Small tables with named rows and columns. After each table, cells are looked up by row and column.

Table Livi
fields: Zazor, Rim, Zifu
Vovusig: [183, 116, 128]
Tol: [90, 198, 238]
Varobu: [63, 112, 63]
Bibek: [63, 213, 255]
Kot: [215, 139, 236]
Nezapon: [63, 200, 196]
Bal: [75, 146, 81]

What is the Zifu of Varobu in Livi? 63
What is the Rim of Kot in Livi? 139
What is the Zazor of Tol in Livi? 90
What is the Zifu of Bibek in Livi? 255
What is the Zazor of Vovusig in Livi? 183
What is the Rim of Nezapon in Livi? 200
What is the Zazor of Varobu in Livi? 63
What is the Zifu of Kot in Livi? 236
What is the Zazor of Nezapon in Livi? 63
What is the Zifu of Bal in Livi? 81
What is the Rim of Vovusig in Livi? 116
What is the Rim of Bal in Livi? 146
What is the Zazor of Bal in Livi? 75
What is the Rim of Varobu in Livi? 112
What is the Zifu of Nezapon in Livi? 196

Bana =
|  | Genu | Podeve | Fepilaz | Fet | Zizudis | Sarukub | Dupu | Vok |
|---|---|---|---|---|---|---|---|---|
| Fod | 45.0 | 58.9 | 47.4 | 31.8 | 54.7 | 72.5 | 46.9 | 41.5 |
| Makesof | 45.2 | 37.6 | 30.8 | 58.2 | 43.3 | 48.5 | 66.9 | 52.2 |
| Ral | 36.0 | 53.9 | 13.3 | 44.0 | 39.1 | 34.7 | 52.5 | 75.6 |

What is the Dupu of Ral in Bana?
52.5
What is the Sarukub of Fod in Bana?
72.5
What is the Podeve of Ral in Bana?
53.9
What is the Fet of Fod in Bana?
31.8
What is the Sarukub of Ral in Bana?
34.7
What is the Dupu of Fod in Bana?
46.9
Which row has the largest Vok? Ral

Zubire
|  | Gatuvus | Gelag | Zelif | Feza | Vev | Zuzo | Pef |
|---|---|---|---|---|---|---|---|
| Dugumu | 49542 | 4912 | 48349 | 37925 | 34244 | 61652 | 69265 |
| Dasa | 45064 | 25907 | 37191 | 75888 | 35875 | 46238 | 38610 |
| Zapadu | 26332 | 8871 | 56205 | 52476 | 18132 | 54720 | 57292 |
| Bedegu | 73241 | 32529 | 38238 | 49188 | 68556 | 32316 | 35059 |
| Bepa | 35463 | 68311 | 33590 | 39837 | 40671 | 12479 | 5384 |
| Sutor | 39521 | 27983 | 54666 | 32806 | 23277 | 37719 | 40611 |

What is the Zuzo of Zapadu in Zubire? 54720
What is the Pef of Bepa in Zubire? 5384
What is the Vev of Bepa in Zubire? 40671
What is the Zuzo of Dugumu in Zubire? 61652
What is the Gatuvus of Bedegu in Zubire? 73241
What is the Gelag of Sutor in Zubire? 27983
What is the Gelag of Dugumu in Zubire? 4912
What is the Zuzo of Sutor in Zubire? 37719
What is the Gelag of Zapadu in Zubire? 8871

Mobimu.csv
,Fedatu,Ferefi,Nubef,Nuv
Saloka,192,42,148,95
Kis,117,110,167,190
Sipo,216,174,80,104
Gebekur,89,143,85,151
Kaboken,208,164,158,102
Zogem,103,199,174,182
Libos,60,196,99,40
Gaguki,78,106,212,43
Gid,141,88,180,96

Libos, Ferefi => 196
Zogem, Nubef => 174
Gaguki, Nuv => 43
Libos, Nuv => 40
Zogem, Nuv => 182
Gaguki, Nubef => 212
Libos, Nubef => 99
Gid, Fedatu => 141
Gebekur, Nubef => 85
Sipo, Nuv => 104

Rem
           Lun  Gosabad  Pudaga  Gepup
Feb      -5424    -1323   -7622  -1363
Zasidop  -2637    -6204   -3570  -6981
Dil      -3872    -9748    7231  -9285
Gez      -2814    -7816   -2844  -5215
Vivesib  -1649    -3600   -1552  -6063
Bezanes   -801    -9856   -4241   -194

Lun of Gez: -2814
Lun of Vivesib: -1649
Gosabad of Bezanes: -9856
Pudaga of Vivesib: -1552
Pudaga of Gez: -2844
Lun of Bezanes: -801
Lun of Dil: -3872
Pudaga of Feb: -7622
Pudaga of Dil: 7231
Gosabad of Feb: -1323
Lun of Zasidop: -2637
Gosabad of Vivesib: -3600
Pudaga of Zasidop: -3570
Gepup of Zasidop: -6981
Gosabad of Gez: -7816

Table Gaveb
,Sopig,Ruz
Zik,206,40
Vobebav,194,169
Sibusom,116,132
Fisatog,140,143
Moze,81,117
Bidam,156,150
Bonavot,78,121
Tak,121,134

Moze, Sopig => 81
Tak, Ruz => 134
Vobebav, Ruz => 169
Fisatog, Sopig => 140
Sibusom, Ruz => 132
Vobebav, Sopig => 194
Bonavot, Ruz => 121
Sibusom, Sopig => 116
Bidam, Ruz => 150
Bonavot, Sopig => 78
Zik, Sopig => 206
Moze, Ruz => 117
Tak, Sopig => 121
Zik, Ruz => 40
Fisatog, Ruz => 143
Bidam, Sopig => 156

Pezi:
	Fege	Lotobip	Mutiv	Bof	Pufigi
Gafoz	83	109	131	136	135
Subosus	107	129	114	141	75
Naku	79	99	94	130	134
Varulon	117	135	95	169	29
Mafamut	115	111	144	139	128
Gepel	147	111	183	117	127
Tikep	32	128	104	48	203
Povari	85	87	84	81	156
Mova	126	135	152	96	81

Lotobip of Varulon = 135
Mutiv of Mova = 152
Bof of Varulon = 169
Lotobip of Subosus = 129
Mutiv of Subosus = 114
Bof of Subosus = 141
Mutiv of Povari = 84
Pufigi of Mafamut = 128
Mutiv of Tikep = 104
Fege of Naku = 79
Bof of Gafoz = 136
Pufigi of Povari = 156
Mutiv of Varulon = 95
Bof of Gepel = 117
Pufigi of Gafoz = 135
Lotobip of Povari = 87
Lotobip of Naku = 99

Gadevam
           Linez      Mot      Vub
Giga     -50.239  -29.949  -11.736
Tav       88.240   44.818    5.067
Doro      -9.102  -24.564   45.834
Turon     -9.733  -51.785   23.581
Lonogor  -38.674  -14.665   35.232
Fereb     13.069  -42.926  -26.747
Lon        1.150   17.219  -83.611

Fereb, Linez => 13.069
Tav, Mot => 44.818
Doro, Vub => 45.834
Giga, Vub => -11.736
Lon, Vub => -83.611
Giga, Mot => -29.949
Lonogor, Linez => -38.674
Fereb, Vub => -26.747
Lonogor, Mot => -14.665
Turon, Linez => -9.733
Row with the largest Linez: Tav

Pepel:
|  | Romag | Numat |
|---|---|---|
| Kibebi | -5502 | -26171 |
| Rof | 67554 | -62782 |
| Les | 27520 | -3028 |
| Napama | 7249 | -39044 |
| Milivi | -43548 | -63854 |
| Lozizuv | -88653 | -29714 |

Numat of Milivi is -63854
Numat of Lozizuv is -29714
Numat of Rof is -62782
Romag of Milivi is -43548
Romag of Rof is 67554
Numat of Les is -3028
Romag of Les is 27520
Romag of Napama is 7249
Romag of Kibebi is -5502
Numat of Napama is -39044
Numat of Kibebi is -26171
Romag of Lozizuv is -88653

Sogo =
|  | Matod | Loz | Mavedef | Dutu | Zuv | Rud |
|---|---|---|---|---|---|---|
| Sok | 90 | 129 | 179 | 222 | 160 | 30 |
| Rus | 91 | 130 | 180 | 225 | 159 | 30 |
| Gib | 93 | 118 | 157 | 180 | 160 | 32 |
| Som | 91 | 123 | 167 | 200 | 160 | 29 |
| Deledi | 97 | 110 | 138 | 140 | 161 | 41 |
| Gegir | 90 | 127 | 176 | 219 | 161 | 30 |
| Zet | 90 | 125 | 172 | 211 | 160 | 30 |
| Babami | 94 | 114 | 148 | 163 | 161 | 36 |
| Poze | 91 | 121 | 164 | 194 | 161 | 30 |
| Rek | 92 | 119 | 161 | 188 | 160 | 32 |
| Vidubor | 90 | 124 | 170 | 205 | 160 | 29 |
| Fidaf | 93 | 117 | 153 | 172 | 160 | 34 |
| Farufos | 90 | 127 | 175 | 216 | 160 | 29 |
| Mim | 96 | 111 | 143 | 152 | 160 | 38 |

Babami, Zuv -> 161
Poze, Dutu -> 194
Deledi, Mavedef -> 138
Rek, Zuv -> 160
Som, Zuv -> 160
Mim, Loz -> 111
Sok, Matod -> 90
Farufos, Dutu -> 216
Sok, Rud -> 30
Row with the largest Loz: Rus

Von
         Fubopu  Runekog  Pab  Zod  Rab  Kal
Nit         437      933  259  692  332  653
Ridoli      488      927  211  578  310  610
Segovin     711      627  562  255  427  691
Vef         508      585  828  435  562  707
Riluku      467      929  575  766  301  538
Ketumo      510      832  206  330  679  658
Lisitel     379      773  727  474  667  527
Motipu      811      652  351  279  414  803
Zutugog     789      715  568  361  501  676

Pab of Ridoli = 211
Zod of Nit = 692
Pab of Vef = 828
Zod of Ridoli = 578
Rab of Segovin = 427
Zod of Motipu = 279
Kal of Vef = 707
Rab of Vef = 562
Fubopu of Riluku = 467
Rab of Ketumo = 679
Rab of Zutugog = 501
Runekog of Ridoli = 927
Zod of Ketumo = 330
Zod of Riluku = 766
Zod of Segovin = 255
Rab of Riluku = 301
Which row has the largest Pab? Vef

Rilu =
         Leka  Posu   Dar   Nis   Luk   Zam   Vin
Fogusu   5.12  2.94  4.12  4.07  1.99  6.36  4.36
Sis      1.35  2.66  4.87  3.03  3.71  4.44  3.26
Rur      6.38  4.29  4.20  5.16  8.02  4.59  7.62
Daru     3.12  5.64  5.26  4.56  4.07  4.66  2.25
Fep      4.15  5.11  3.92  4.47  3.34  4.87  7.13
Gedito   3.78  3.71  4.73  4.34  2.87  4.45  5.35
Numu     5.29  5.56  3.86  4.75  4.01  3.93  1.58
Zole     3.54  6.42  4.54  3.50  3.35  4.19  1.99
Zimerom  3.89  3.22  4.44  5.40  7.35  4.46  4.64
Tose     3.52  8.42  4.20  4.07  6.14  3.52  6.49
Laf      5.24  8.46  4.26  4.48  4.06  4.42  2.63

Dar of Laf = 4.26
Leka of Gedito = 3.78
Zam of Zole = 4.19
Nis of Zimerom = 5.40
Zam of Laf = 4.42
Posu of Tose = 8.42
Leka of Numu = 5.29
Dar of Rur = 4.20
Dar of Zole = 4.54
Leka of Tose = 3.52
Posu of Zimerom = 3.22
Row with the largest Zam: Fogusu

Nor:
,Kav,Pabun,Mebal,Tenamo,Zal,Niti
Kotivu,-5284,-8317,5633,-6080,-7330,-4184
Pemori,-1033,-5977,1364,5836,-7406,-3124
Rer,-5061,-9505,5461,-6071,-6180,-4795
Satufev,-3792,7150,-9810,3359,-3687,-5314
Sukeva,6187,1276,-619,-9480,3678,-3549
Nel,7005,-5541,-1770,-4323,4483,-6594
Ruru,214,4070,1534,-4528,3733,3135
Vuv,2562,-419,1948,-2762,2668,3257
Mafe,-3414,-9078,5504,-3835,-6214,-8111
Fifovi,591,-9184,-4435,2247,556,-4337
Seb,-553,-4516,-7924,1096,5383,-3676
Num,-36,1857,2066,-5059,2421,1696
Kifekuf,1781,551,3401,-4878,3397,274

What is the Pabun of Num in Nor?
1857
What is the Niti of Pemori in Nor?
-3124
What is the Mebal of Nel in Nor?
-1770
What is the Tenamo of Vuv in Nor?
-2762
What is the Pabun of Rer in Nor?
-9505
What is the Kav of Seb in Nor?
-553
What is the Niti of Fifovi in Nor?
-4337
What is the Niti of Ruru in Nor?
3135
Which row has the largest Tenamo? Pemori

